Table B holds the same points as the rows below, measured another way and shuffled. Each row below is followed by which row of B it is.
In the rows, zero is written as 128.
B:
kiko: [121 150 146 121 127 139 125 112 133 126 146 137 128 124 124 105 124  99
 128 137 124 129 102]
Poso: [ 80 175 181 105 120 185  73 170 162 114 175 196 192 155 101  85 165 124
 105 135 102  90  48]
lagu: [136 127 124 125 136 123 132 132 116 127 126 129 130 138 128 133 128 126
 117 120 119 136 138]
Meto: [ 95 154 132 120 105 138 108 115 189 145 122 147 123 111 150 188 179 145
 100 131  87  95  70]
nufo: [122 150 129 133 120 132 123 121 131 123 123 127 145 123 127 114 121 136
 120 136 148 126 109]
Zipa: [134 124 121 117 125 125 130 129 129 124 125 122 131 132 127 125 118 127
 133 129 136 127 132]
vikem: [125 132 120 139 131 113 138 126 119 119 128 115 123 132 130 124 133 121
 115 133 133 134 136]
fem: [130 127 122 125 122 125 137 129 112 120 118 124 139 137 129 110 104 138
 134 122 141 134 143]
buge: [117 140 131 127 122 133 120 123 153 135 135 140 129 120 128 140 142 116
 135 132 119 117  98]
Vefab: [112 165 131 141 113 138 117 103 134 127 123 135 138 117 135 105 123 119
 128 145 150 116  92]
gogip: [115 143 116 105 114 121 128 125 153 121 112 121 135 133 151 156 132 153
 101 120 134 127 121]
kida: [ 56 158 187 132 132 161  69 143 170 128 154 170 181 130  93 103 181 152
  98 148 136  82  47]
lavut: [ 45 190 137 147  53 180 117 171 168  80 149 154 190 149 127 116 173 181
 103 130 179 102  50]
leguv: [109 158 169 162 126 149 109 121 175 158 148 161 208 135  81 172 219 126
  92 115 102 108  89]
gefo: [120 136 124 139 126 137 125 128 149 132 138 131 122 118 132 137 150 125
 137 128 119 118 109]
Zesom: [ 70 134 124  98  93 150 113 165 196 125 115 166 117 142 164 213 176 166
  83 121  92  94  56]
zage: [145  99 122 108 145 125 136 157 130 133 130 131 115 144 124 162 146 131
 122 112  92 132 165]
moket: [171  80 118  67 123 165 164 182 147 130 153 158 117 179 144 168 146 109
 179  92  58 121 152]
Kufi: [156 110 116 132 132 126 149 148  81 112 120 119 131 148 123  97  89 133
 145 114 147 150 183]
Fid: [114 128 136 136 133 128 106 117 145 135 132 139 123 117 130 129 142 126
 127 139 126 117 105]
vugi: [ 53 185 172 115  72 180  61 128 210 138 165 166 244 120 107 109 177 146
 124 130 161  94   4]
fel: [102 155 135 140 129 132 123 119 126 127 128 125 133 124 130 117 135 138
 120 127 136 127 113]
lek: [126 127 129 135 119 127 127 128 119 126 123 126 139 127 121 122 120 134
 128 128 138 133 122]
vuded: [ 53 184 164 178 110 142 111 158 167 122 143 147 162 123  79 120 227 150
  47 155  93 105  71]

[133 130 130 138 124 124 125 123 127 133 129 125 133 132 126 129 128 129
 120 126]  Zipa
[155 106  62  20 100 161 218 181 146  64 123 210  59 106  76 127 176 127
 150  67]  vugi
[132 131 131 160 133 128 144 134 126 133 130 121 140 114 122 130 122 117
 107 139]  fem
[123 113 124 129 156 129 163 149 133 143 133 171 104 136 115 135 109  99
 131 135]  Vefab
[126 138 132 126 133 120 140 168 133 146 136 142 113 112  95 128 112 110
 149 125]  kiko
[111 118  52  27  82 158 122 149 128  63 132 190  53  80 140 122 196  69
 184  94]  vuded
[161 154  48  26 131 158 104 168 127  85 120 174 110 158 142 130 199 152
 187  81]  leguv
[129 116 130 126 148 135 163 130 127 127 136 147 111 105 124 130 120 110
 130 145]  fel
[117 135  73 110 138 159 207  59 145  68 123 180  33  71  83 133 191  66
 117  74]  lavut
[129 124 127 134 136 131 137 136 125 130 130 131 134 125 126 128 133 123
 121 132]  lek
[133 149 122 114  87 131  84  98 124 114 120  85 153 132 146 117 144 159
 137 114]  zage
[122 121 132 110 129 128 123 110 129 121 126 145 117 146 130 128 132 135
 153 117]  gefo
[126 123 127 146 142 129 114 127 129 133 133 140 123 117 120 132 120 115
 120 140]  vikem
[132 133 123 130 137 126 117 128 127 127 126 114 140 128 131 125 125 129
 124 130]  lagu
[161 182 134 134  46 117  78  25 120 118 122  55 165 141  99 122 138 160
 171  67]  moket
[123 123 127 100 127 129 124 124 130 125 127 147 116 145 122 129 135 137
 148 108]  buge
[122 123 110 110 135 139 129  76 125 131 123 138 134 132 113 123 118 133
 104 132]  gogip
[156 149  51  47  79 122 195 185 144  54 129 124  43  88 106 123 131  76
 152  61]  Poso
[155 147 103   8  86 118 193 179 143  47 130 128  38  88 141 130 197  90
 138 112]  kida
[114 114 120  22 128 137 107  81 131 104 122 166 128 171 124 127 139 129
 162 107]  Meto
[126 115 116 132 142 130 144 138 131 135 130 149 121 134 120 131 121 115
 123 132]  nufo
[119 134 131  22 105 156 123  25 131  65 116  89 113 161  97 124 156  95
 138 117]  Zesom
[137 140 131 204 129 125 139 135 125 140 130  86 151  98 135 126 122 123
  99 138]  Kufi
[125 123 134 101 135 129 133 140 129 114 128 140 111 137 133 128 128 125
 135 127]  Fid
